[ 0.06 -0.38  0.20 -0.59 -1.50 -0.97  1.40 -0.28  0.33 -0.42  0.20  2.20
 -0.66  0.92 -0.30  1.26 -1.12 -0.57  1.62  0.30 -0.62  0.03 -0.95  1.20
  0.17  0.16  0.15  3.27  0.47  0.97  0.68 -0.89  0.91 -1.29 -0.39  1.13
  2.08 -0.58 -1.79  0.71  0.86  3.45  0.56 -0.89 -0.71 -0.45  0.37  1.43
  0.23  1.62  0.37 -0.31  0.40  0.21  1.65 -0.66  1.26  0.13]
J973
[ 0.18 -0.10 -0.19 -0.53  0.34  0.18  0.18 -0.28  0.11  0.26 -0.17  0.64
  0.51  0.67 -0.63 -0.20 -0.08 -0.78  0.76 -0.46 -0.07 -0.27 -0.07 -0.13
 -0.13 -0.67 -0.16  1.53 -0.28  0.39  0.62 -0.09  0.02  0.33  0.12  0.13
  0.18  0.26 -0.69 -0.24 -0.60  0.00  0.42  0.57  0.36  0.56 -0.27 -0.39
  0.36 -0.11  0.12  0.07  0.18 -1.34  0.84 -0.19  0.22  0.04]
J450
[ 0.34 -0.37 -0.06 -0.48 -0.19  0.52  0.68  0.55  0.79 -0.80 -0.25 -0.32
  0.25  1.27 -0.40  0.36 -0.70 -0.51  1.49  0.11 -0.02  0.03  0.92  0.16
 -0.44 -0.06  0.89  1.03 -0.08  0.65  1.06 -0.67  0.82  0.21 -0.41  0.61
 -0.20 -0.11  2.56  0.44  0.57  1.06 -0.56  1.33  0.80  0.01  0.38  0.49
  0.17 -0.19  0.20 -0.20 -0.31 -0.21 -0.07  0.30  0.73 -0.97]
J973
[-0.15  0.26  0.69 -0.07  0.45 -0.13  0.82  0.27 -0.36  0.11 -0.20 -0.03
  0.47  0.00  0.16 -1.07  0.06 -0.20  0.49 -0.36  0.28 -0.28  0.50  0.10
 -0.65 -0.95 -0.02  0.77  0.28 -0.09  1.57 -1.07 -0.12 -0.18 -0.58 -0.61
  0.14 -0.61  1.45  0.05  0.04  0.62 -0.35  1.12 -0.01 -0.32  0.08  0.39
  0.53 -0.53  0.18 -0.09 -0.14  0.02  0.92  0.24  0.61 -0.39]
J450
[-0.16 -0.19  0.06 -0.35 -0.20  0.15 -0.15 -0.02  0.01  0.54 -0.37  0.26
  0.64  0.81  0.43 -0.55 -0.28 -0.40  0.75  0.50  0.14 -0.05  0.49  0.15
 -0.33 -0.39  0.34  2.12  0.21  0.15  1.08  0.28 -0.86  0.06  0.26 -0.08
  0.49  0.20 -0.34  0.02 -0.55  0.37  0.84 -0.73  0.05 -0.28 -0.23  0.16
 -0.10  0.44 -0.02 -0.01  0.50 -0.23  1.70  1.08  0.01 -0.36]
J450
[-0.10 -0.11 -0.01 -0.70  0.53  0.00  0.19 -0.04 -0.30  0.52 -0.06  0.56
  0.25 -0.38 -0.50 -0.82 -0.24 -0.18  0.38 -1.49 -0.44 -0.21 -0.03 -0.26
 -0.25 -1.06  0.38  0.14  0.10 -0.24  1.11  0.27 -0.56 -0.25  0.02  0.16
  0.14 -0.27  0.55 -0.29 -0.47  0.23  0.36  0.96  0.34 -0.21  0.17 -0.39
  0.27 -1.11  0.10  0.04  0.11 -0.38  0.35  1.13  0.09 -0.34]
J450
[ 0.16 -0.09 -0.92 -1.08 -0.08  1.25  0.28  0.37  0.64  0.92 -0.61 -0.19
  0.50 -1.19 -0.11  0.19 -0.35 -0.87  0.00 -1.09 -0.26 -0.36 -0.89 -0.25
 -0.72 -0.41  0.17  4.14 -0.08  0.37  0.65  0.33 -1.00 -0.02  0.03 -0.31
  0.89 -0.08 -0.91  0.54 -0.87  0.16  0.95  0.57 -0.24 -0.11  0.35 -0.54
  0.60 -0.02  0.39 -0.18  0.00 -1.29 -0.59  0.73  0.41  0.03]
J450
[-1.13 -0.38  0.56 -0.72 -0.26  0.11  0.72  0.61 -0.40  1.21  0.11  2.04
  0.73  0.57 -0.71 -0.80 -0.34 -0.62  0.39 -0.89 -0.39 -0.14  0.46  0.20
 -0.32 -0.33  0.27  0.62  0.25  0.59  1.58 -0.42  0.11 -0.17 -0.25 -0.15
  0.16  0.12  0.41  0.46 -0.55  1.42 -0.27 -0.04  0.05 -0.45  0.05 -0.59
  0.42  0.09  0.12  0.04  0.19 -0.20  2.13  0.08 -0.07 -0.25]
J450
[-0.10  0.10  0.18 -0.52 -0.49 -0.46  0.79 -0.13  0.04  0.02  0.28  1.22
  0.07  0.10  0.08  0.07 -0.10 -0.54  0.49 -0.37  0.12  0.00  0.00  0.31
 -0.11 -1.94  0.05  1.55  0.02  1.27  1.21 -0.08 -0.39 -0.33 -0.12 -0.32
  0.75 -0.43  0.17  0.33 -0.12  1.51  0.13 -1.00  0.34 -0.12  0.20 -0.27
  0.09  0.16  0.69 -0.21  0.15 -0.47  0.64  0.77  0.80  0.27]
J450
[-0.41 -0.16 -0.01 -0.06 -0.25 -0.04  0.26 -0.99 -0.11 -0.02  0.16  1.40
  0.00  0.53  0.53  0.51  0.29 -0.82  0.78 -0.03  0.36  0.18  0.59  0.76
 -0.10 -0.46 -0.23  1.67  0.56  1.10  0.47  0.50 -1.23  0.32 -0.71 -0.17
  0.46  0.59  1.22  0.26 -0.06 -0.14  0.00 -1.35  0.62  0.53  0.08  0.26
  0.25  0.00  0.44  0.12  0.39 -0.98 -0.08  0.35  0.61  0.91]
J450
[ 0.11 -0.09 -0.21 -0.49 -0.22 -0.30  0.28 -0.19 -0.25 -0.32 -0.14  0.36
 -0.64  0.88 -0.94  0.20  0.58 -0.28  1.39 -0.67 -2.14  0.10  0.16 -0.10
 -0.20 -0.01  0.15  2.43  0.14  0.94  0.87 -0.11 -0.19 -0.22 -0.83 -0.20
 -0.16 -0.21  0.48  0.52 -0.22  0.95  1.15  0.01  0.55  0.22  0.24 -0.34
  0.45 -0.50  0.49 -0.33  0.50 -0.17  1.16  0.90  0.20  0.21]
J450
[-1.11  0.05  0.20 -0.22 -0.83  0.94  0.11 -0.07 -0.31 -0.44  0.15  0.85
 -0.17  3.22  0.16 -0.49 -1.54 -1.25  0.18  0.70 -0.20 -0.93  0.34  1.68
  0.01 -1.20  0.48  0.52  1.04  0.99  0.12  0.58  0.53 -0.27 -1.55  0.97
  0.87  0.11 -0.04 -0.70  0.71  1.78  0.64 -0.68  0.19 -0.24  0.88  1.54
  0.42  0.52  0.30 -0.51  0.52 -1.43  3.11  1.46 -0.08  0.23]
J973
[ 0.34  0.02  0.35 -0.36 -0.90  0.71  0.27  0.51  0.42  0.96  0.39  0.49
 -0.35 -1.88 -0.32  0.37 -1.99  0.63 -1.86  0.58 -1.11 -0.33 -0.94 -0.19
  0.05 -0.99  0.38 -2.85 -0.60 -2.24  0.26 -0.39  1.71 -0.58  0.61  0.35
 -0.17 -0.46 -2.07 -0.11  0.14 -0.01 -0.79  4.30 -0.71 -0.44  0.85 -0.82
 -0.08  0.16 -0.33  0.37 -0.71  1.79 -1.28  0.10  0.32 -1.51]
J973
[-0.14  0.34  0.14 -0.67 -1.28 -0.25  0.79  0.82 -0.43  0.25 -0.08  0.07
 -0.10  1.69 -1.47 -0.58 -0.70  0.04 -0.25  0.30  0.67  0.02  0.76  1.83
 -0.06  0.57 -0.15 -0.80 -0.13  0.24 -0.09 -0.86  1.33 -0.51 -0.21  2.12
  0.63  0.72  0.08  0.61 -0.54 -1.98 -2.42  0.17 -0.58 -0.49 -0.38 -0.15
  0.42  0.34  0.11  0.27  0.11  0.26 -0.63 -2.47 -0.09 -0.37]
J973
[-0.22  1.45  0.10 -0.48  0.26  0.27  0.33  0.33 -0.09 -0.88 -0.30  0.77
  0.93 -0.63 -0.87 -0.27 -0.50 -0.55  1.62 -1.12 -0.23 -0.28 -0.78 -0.28
 -1.33 -0.20  0.09  3.84 -0.55 -0.04  1.00 -1.04  0.11 -0.49  0.50  0.67
  0.82 -0.33  0.31  0.61 -0.36  1.10  0.74  1.85  0.46 -0.13 -0.49  0.10
  0.23 -0.14  0.57 -0.35 -0.03 -0.16  2.34 -1.28  0.40  0.33]
J450
[ 0.37 -0.35 -0.20 -1.25 -1.06  0.43  0.71 -0.30  0.45  0.62 -0.68  1.09
  0.27 -1.73 -0.77  1.26 -1.19 -0.50  1.00 -1.24 -0.48 -0.41 -1.82  0.35
 -0.25 -0.01  0.01  3.65 -0.40  0.40  0.58 -0.14  0.63 -0.91  0.58  0.66
  1.97  0.31 -2.61  1.15 -1.13 -0.23  0.13  0.93 -0.85  0.19 -0.25  0.30
  0.32  0.76  1.27  0.18 -0.05 -0.35 -1.32 -0.92  0.82 -0.40]
J973
[-0.04 -0.75  0.32  0.13 -0.91  0.33  0.88 -0.24 -0.22 -0.67 -0.68 -0.16
  0.17  0.56 -0.28  1.57 -0.11 -0.66  0.38 -0.53  1.87 -0.29  0.22  1.43
  0.43  1.07 -0.25  1.17  0.03  0.41 -0.63 -0.35  0.18 -0.29 -0.13  0.88
  1.11  0.64  1.06  0.67  1.15 -2.24 -2.20  0.10  0.25  0.62 -0.40  1.33
  0.07  0.57 -0.19 -0.10 -0.20 -0.29 -1.96 -2.59  0.46 -0.32]
J973
---
[-0.52 -0.04  0.62  0.18  0.38 -0.33 -0.85  0.05 -0.11  0.97 -1.01  0.74
 -0.34 -1.23  0.51  0.08  0.05  0.16  0.52  1.09  0.31 -0.34  1.42 -0.83
  0.40 -0.37  0.26 -0.02  0.04  0.26  0.45 -0.55 -0.05  1.06 -0.33  0.32
  1.21  0.33  0.04 -0.25 -0.54  0.50  0.10  0.59  0.18  0.52  0.70 -0.62
  0.83 -0.83  0.00  0.84 -0.02  0.13  0.69  0.18 -0.63  0.66]
J757
[ 0.50 -0.60  0.92  0.34  1.23  0.07 -1.35  1.74  0.02  0.86  0.06  0.65
 -0.85 -0.87 -0.36 -1.05  0.30  1.34  0.85  2.65 -0.09 -0.15  1.46 -0.74
  1.39  0.05  0.22  1.77  0.22  0.08  0.36 -0.29  0.11  0.45 -0.30  1.01
 -1.18 -1.25  0.83  1.54 -0.31  0.42 -0.61  1.36 -1.02  1.32  0.69 -0.61
 -0.12  0.26 -0.81  0.19 -0.84  1.32 -0.57 -1.10  0.35  1.07]
J882
[-0.58  1.74  0.12 -0.45  0.12  0.22 -0.33 -0.70 -0.30  0.65  0.70 -1.52
 -0.09 -0.24  1.08 -0.03 -1.21 -0.45 -0.41 -1.16  0.46 -0.39  0.27 -0.26
  0.18 -0.70 -1.40 -0.56 -0.47  0.43  0.17 -0.50  0.71  0.37  0.49 -0.46
  1.20  1.89  0.65 -0.22 -0.08 -1.14  0.40  0.04  1.18 -0.71  0.29  0.14
  0.67 -0.63  0.45 -0.86  0.90 -1.44  0.89  0.02 -0.25  0.30]
J882
[-0.44  0.29  0.55  0.42  0.73  0.03 -0.06  1.10  0.22  0.54  0.34 -0.22
 -0.34  0.01  0.35 -0.34 -0.04  0.09  0.03  0.69  0.09 -0.16 -0.51 -1.36
 -0.20 -0.17 -0.69  0.64 -0.21  0.48  0.05 -0.24  0.39 -0.60  0.47  0.18
 -0.61  0.19  0.45  0.23 -0.02 -0.08 -0.47 -0.30  0.29  0.01  0.94 -0.16
  0.08 -0.49  0.29  0.08 -0.57  0.46  0.08 -0.06 -0.33 -0.19]
J882
[-0.14 -0.23  0.36  0.22 -0.69 -0.24 -0.02  0.44 -0.76  1.08 -0.07  0.26
 -0.30 -1.31  0.26 -0.62 -0.49  0.59 -0.55 -0.22  0.59 -0.37  0.36 -0.27
  0.08 -0.86  0.88  1.06  0.22  0.17 -0.26  0.29  0.84 -1.01  0.10  0.88
 -1.09  0.13  0.84 -0.28 -0.28 -0.04 -1.22 -0.86  0.24 -0.96  0.21  0.04
  0.71 -0.51  1.39 -0.36 -0.58  0.19  0.07  0.50  0.23 -1.09]
J757
[ 0.12  1.65  1.05 -0.28  0.16 -0.28 -1.24  0.55 -0.16  1.62 -0.07  0.64
 -1.00 -0.95  0.92 -1.48 -0.49  2.20 -1.13  2.31  0.21 -0.52  1.44  0.35
  0.79 -1.74  0.41  1.44  0.71 -0.39  0.46 -0.91 -0.16  0.19  0.16  1.23
  0.37  1.71  1.00  2.33 -1.12  0.67 -0.58  0.60  0.79  0.72  0.65 -0.18
 -0.63 -0.90 -0.36 -0.42  0.30 -0.35 -0.26 -0.67  0.34  0.40]
J757
[ 0.14  0.56  0.22  0.01  0.26  0.34  0.64  0.23  0.11  0.43 -0.10  0.28
 -0.45 -1.47 -0.48  1.50  0.80  0.97 -1.49  0.33 -0.40  0.33  0.71 -0.63
 -0.73 -0.57  0.75  0.53  0.50  0.02 -0.33 -0.16  0.83 -1.13  0.22 -0.71
  0.08 -0.53  0.91 -0.82 -0.29  0.29  0.10 -0.05 -0.32 -0.07  1.00 -0.17
  0.86 -0.32 -1.11 -0.21 -0.16  0.91 -0.70 -0.23  0.33 -0.29]
J757
[ 1.67  2.39 -1.29 -1.18  2.95  0.68  0.70 -0.36  0.32  0.56  1.69  1.08
  0.04  2.63  0.65 -2.28 -0.24  2.12 -4.01 -0.65  0.55  0.95 -0.26  1.74
 -0.61 -1.52 -1.02  0.61 -1.65  0.51  0.46 -0.79  1.93 -1.58  2.22  0.68
 -0.89  0.95  0.94  1.25 -0.43  0.14  1.55  0.80 -0.51  0.14  0.29 -0.34
  0.89 -2.12 -3.09 -0.71 -0.86 -0.45 -1.03 -2.61  1.99  1.01]
J882
[-0.54 -0.14  0.65  0.76  2.04  0.65 -1.30  2.02 -0.99  1.83 -0.56  3.47
 -1.03  0.96  1.73 -1.25 -0.95  2.27  2.41  3.28  0.82  0.00  0.66 -0.51
  3.49 -1.43 -2.44  2.42  0.14  1.73  1.27 -1.59  0.99 -0.71 -0.87  1.76
 -1.55  0.92  1.80  2.67  0.69  0.42 -0.59  0.78  0.97  0.01  0.35 -0.31
  1.06 -3.80  1.44  0.30 -4.07  0.15  2.37 -1.32  0.03 -0.27]
J882
[ 0.01 -0.76  2.46  0.93 -1.04  0.03 -0.28  2.48  0.10  1.36 -1.58 -0.47
 -0.62 -1.02 -0.60  0.16 -0.03 -0.01 -0.40  0.84 -1.26 -1.22  0.55 -0.86
  0.56 -0.10  1.49  1.24  0.45 -0.73  0.22  1.00 -0.59 -0.97 -1.47  1.44
 -0.19 -1.54  0.38 -0.07 -0.99 -0.64 -2.89 -1.60 -0.13  0.33  1.13  0.31
 -0.31  1.67  1.71 -0.10  0.35  0.48 -0.05  1.21  0.12 -0.58]
J757
[-0.52  0.67  0.10  0.23 -0.63  0.12 -0.32 -0.23 -0.59  1.08  1.02 -0.53
  0.11 -1.30  0.79 -0.14 -0.54 -0.59  0.53 -0.21  0.16 -0.33 -0.25 -0.34
  0.77 -1.76  0.17 -0.70 -0.23 -0.11  0.17 -0.77  0.77 -0.22 -0.03  0.68
 -1.02  1.36  0.30 -0.49  0.17  0.32 -0.50 -0.10  1.07 -0.73 -0.30 -0.18
  0.31 -0.62  0.35 -0.18 -0.85 -0.05  0.41 -0.44  0.11  0.10]
J757
[ 0.01  1.10  0.27 -0.31  0.19 -0.26 -0.57  0.37 -0.73  1.01  1.12 -0.03
 -0.25 -0.18  0.41 -0.99  0.10  1.31 -0.12  0.01  0.23 -0.28 -0.52  0.06
  0.60 -0.70  0.29 -0.57 -0.42 -0.48  0.17 -0.70 -0.37 -0.60 -0.04  0.44
 -1.09  1.11  0.32 -0.20 -0.41  0.12 -0.23  0.10  0.33  0.07 -0.09 -0.24
 -1.29 -0.76 -0.49 -0.42 -0.70  0.95 -0.20 -0.97  0.81 -0.05]
J757
[ 1.03  1.12  0.52 -0.52  0.75  0.36  0.25  1.11  0.53  1.21 -0.21  1.40
  0.17  1.86 -0.53 -0.82  2.12  1.46 -3.22 -0.65 -0.48 -0.07 -0.81  1.80
 -0.13 -0.59  0.73 -0.19 -0.27 -0.78  0.09 -1.34  0.48 -1.67  0.36  0.89
 -0.46  0.45  0.21  0.29 -1.15 -0.46  0.10  0.60 -0.54  0.15  0.65 -0.16
 -0.15 -1.24 -1.53 -0.20 -0.21  0.70 -1.18 -0.08  1.58  0.46]
J757
[ 0.12  0.58 -0.28  0.11 -0.13 -0.13 -0.38  0.13 -0.60  0.19 -0.03 -0.43
 -0.60 -0.23  0.41 -1.08 -0.84 -0.17  0.20  0.02  0.57 -0.35  0.29 -0.13
  0.71 -0.82 -0.47  0.26 -0.28  0.28  0.18  0.22 -0.01  0.42  0.42 -0.14
  0.03  0.72  0.30  0.30  0.10  0.02 -0.85 -0.20  0.35 -0.30  0.15  0.08
  0.20  0.10  0.69 -0.50  0.15 -0.52  0.51  0.27 -0.51  0.29]
J882
[-0.84  0.93  0.78  0.34 -0.53  0.26 -0.92  0.58 -0.66  1.25  0.21 -0.53
 -0.77 -1.16  1.15 -0.62 -1.45  1.11  0.91  0.43  0.64 -0.57  0.85 -0.70
  1.18 -1.58 -0.95  0.52  0.10  0.58  0.25 -0.31  0.59  0.41 -0.28  0.35
 -0.06  1.40  1.10  1.37 -0.21 -0.30 -0.91  0.05  1.24 -0.81  1.07 -0.07
  0.35 -0.96  1.43 -0.46 -1.21 -1.28  1.45 -0.23 -0.55 -0.73]
J882
[-0.16  0.22 -0.55  0.17  0.43  0.21  0.52 -0.11  0.31 -0.14 -0.81  1.13
  0.14  0.78  0.47 -0.06 -1.10 -0.47 -0.85 -0.72  0.35 -0.02 -0.04  0.27
  0.05 -0.71 -0.34  1.20 -0.26  0.69 -0.03  0.33  0.56 -0.23  0.47 -0.06
  0.90 -0.29  0.07  0.28  0.22 -0.76 -0.07 -0.07 -0.51 -0.79  0.33  0.12
  0.60 -1.55  0.44  0.20 -0.33 -0.43  0.54  0.84 -0.32 -0.20]
J882
